Here is a tiny trained network, its code and every weight. The questions are about switching its units off for an input and a class, where a switched-off unit gives its printed mean instead of its output.

import numpy as np


def w(rows, s, z=0):
    codes = np.array(rows[::2]) - 128.0
    scale = np.full(codes.shape[1], s)
    scale[-1] = z or s
    return codes * scale


def norm(h):
    return h / np.sqrt((h * h).mean(-1, keepdims=True) + 1e-5)


def f(y):
    return y / 2 * (1 + np.tanh(0.7978845608 * (y + 0.044715 * y**3)))


def log_softmax(a):
    a = a - a.max(-1, keepdims=True)
    return a - np.log(np.exp(a).sum(-1, keepdims=True))


def net(x, mask):
    res = np.array(x, float).reshape(1, 7) / 4 @ E
    u = 0
    for l in range(2):
        y = f(norm(res) @ A[l][:, :-1].T + A[l][:, -1])
        res = res + np.where(mask[u : u + 7], y, B[l][:, -1]) @ B[l][:, :-1]
        u += 7
    return log_softmax(norm(res)[-1] @ U[:, :-1].T + U[:, -1])


A, B = {}, {}
E = w([
[85,97,110,160,120,76,75,115],'x0',
[236,108,160,118,138,106,219,71],'x1',
[114,218,164,178,150,152,130,147],'x2',
[147,113,80,164,184,113,161,1],'x3',
[100,209,30,105,174,197,158,163],'x4',
[47,134,86,168,67,94,118,90],'x5',
[203,136,41,69,85,75,181,150],'x6',
],0.0075)
A[0] = w([
[163,149,207,181,192,218,132,116,3],'L0N0',
[131,142,169,131,79,154,118,254,59],'L0N1',
[125,130,200,87,114,125,102,160,72],'L0N2',
[219,127,106,53,129,108,165,127,87],'L0N3',
[153,151,124,118,177,131,160,76,82],'L0N4',
[153,152,67,121,166,114,191,120,141],'L0N5',
[220,80,141,60,120,140,143,138,105],'L0N6',
],0.011,0.0024)
B[0] = w([
[124,114,177,197,209,124,138,143,250],'L0N0',
[146,105,162,74,95,177,9,150,238],'L0N1',
[91,219,47,130,126,163,128,137,169],'L0N2',
[119,46,58,108,144,149,235,175,255],'L0N3',
[63,146,112,127,145,159,60,219,202],'L0N4',
[189,241,139,164,67,81,100,121,239],'L0N5',
[132,103,197,93,73,157,211,114,244],'L0N6',
],0.012,0.0053)
A[1] = w([
[189,191,22,122,152,87,133,112,102],'L1N0',
[103,139,203,180,214,159,139,93,120],'L1N1',
[140,141,194,183,251,163,134,105,5],'L1N2',
[70,71,126,143,113,93,97,36,86],'L1N3',
[65,118,141,167,97,52,104,32,96],'L1N4',
[149,108,123,14,144,100,207,156,73],'L1N5',
[118,182,122,156,164,97,62,114,100],'L1N6',
],0.012,0.003)
B[1] = w([
[209,235,113,192,104,141,71,83,197],'L1N0',
[111,217,124,66,215,25,120,117,255],'L1N1',
[68,212,208,111,224,114,146,76,254],'L1N2',
[122,102,105,255,101,108,128,131,192],'L1N3',
[76,24,30,179,177,156,118,175,203],'L1N4',
[125,38,157,112,138,126,220,86,224],'L1N5',
[151,31,174,74,111,97,193,110,208],'L1N6',
],0.013,0.0078)
U = w([
[85,125,154,76,76,170,46,165,127],'0',
[79,190,181,112,215,105,137,111,234],'1',
[153,88,135,89,99,153,249,120,229],'2',
[72,69,66,210,128,111,119,123,25],'3',
[186,216,77,164,85,137,139,99,2],'4',
],0.015,0.00092)

Each question gives the input, the list of numbers given to net, and the class t.
The units are the neurons (one row each of A and B). Each row of codes is followed by its name. A weight is (code - 128) times the scale printed after its matrix; where a second scale follows, it is the last column's (A, B and U).
mask holds one flag per neuron, layer by layer. A switched-off neuron (its flag False) gives its mean, the last column of its row in B, instead of its output. The means were averaged over made-up inputs and are rounded, as every weight is.
A unit's drop is (log p(t) with every unit on - log p(t) with that unit switched off) / (log p(t) with every unit on - log p(t) with every unit switched off).
The circuit of an input: a set's keep is (log p(t) with only the set's units on - log p(t) with every unit switched off) / (log p(t) with every unit on - log p(t) with every unit switched off). Starting from the 12 units with the biggest drops (on a tie, the unit counted first), units are removed one at a time, each time the one whose removal leaves the highest keep (on an exact tie, the one counted first), for as long as the keep stays at least 0.8.
units of the circuit, in order: the units of the circuit, biggest drop first
k most important neurons: the k neurons with the biggest drops, biggest first
k most important neurons of layer l: the k neurons of layer l with the biggest drops, biggest first
drop when u is switched off: that unit's drop, to one decimal
input [3,-6,-5,-3,8,0,4], class 4: 3 most important neurons => [L0N6 L0N4 L1N0]
input [-8,-5,-7,-5,0,2,3], class 0: units of the circuit, in order => [L0N1]
input [3,-2,0,6,3,6,-7], class 3: 2 most important neurons of layer 1 => [L1N4 L1N3]
input [3,-8,-8,-3,-3,2,-4], class 3: 2 most important neurons => [L1N3 L0N4]
input [7,3,1,-3,0,3,6], class 2: 3 most important neurons => [L1N5 L0N3 L0N2]
input [3,5,2,-1,3,0,4], class 2: 2 most important neurons => [L0N3 L0N6]
input [-6,4,4,0,7,-2,4], class 4: 3 most important neurons => [L0N5 L1N0 L1N6]
input [2,-2,-8,1,-6,1,2], class 3: 2 most important neurons of layer 1 => [L1N3 L1N4]
input [-1,-4,-6,1,1,5,5], class 4: 2 most important neurons => [L1N0 L0N6]
input [5,-5,-7,-5,2,4,-1], class 0: 2 most important neurons of layer 1 => [L1N5 L1N4]
input [-6,-7,7,-8,3,-6,-5], class 0: 2 most important neurons of layer 0 => [L0N1 L0N2]
input [6,5,0,-1,5,7,-8], class 3: 2 most important neurons => [L1N4 L0N0]
input [7,6,6,-3,-7,7,8], class 3: 2 most important neurons => [L1N4 L0N6]
input [-6,-3,2,6,-3,6,5], class 4: units of the circuit, in order => [L1N0]
input [2,4,-1,-4,6,5,6], class 4: 2 most important neurons of layer 0 => [L0N5 L0N6]
input [-1,2,2,-6,1,-4,3], class 2: drop when L1N5 is switched off => 0.1
input [0,-4,3,-7,1,-8,-1], class 0: drop when L0N1 is switched off => 0.7
input [8,4,-6,4,-4,-3,-5], class 3: drop when L0N0 is switched off => 0.2
input [2,-7,-2,-5,1,6,1], class 0: drop when L0N1 is switched off => 0.1
input [3,3,-3,1,8,8,-6], class 3: most important neuron of layer 0 => [L0N0]
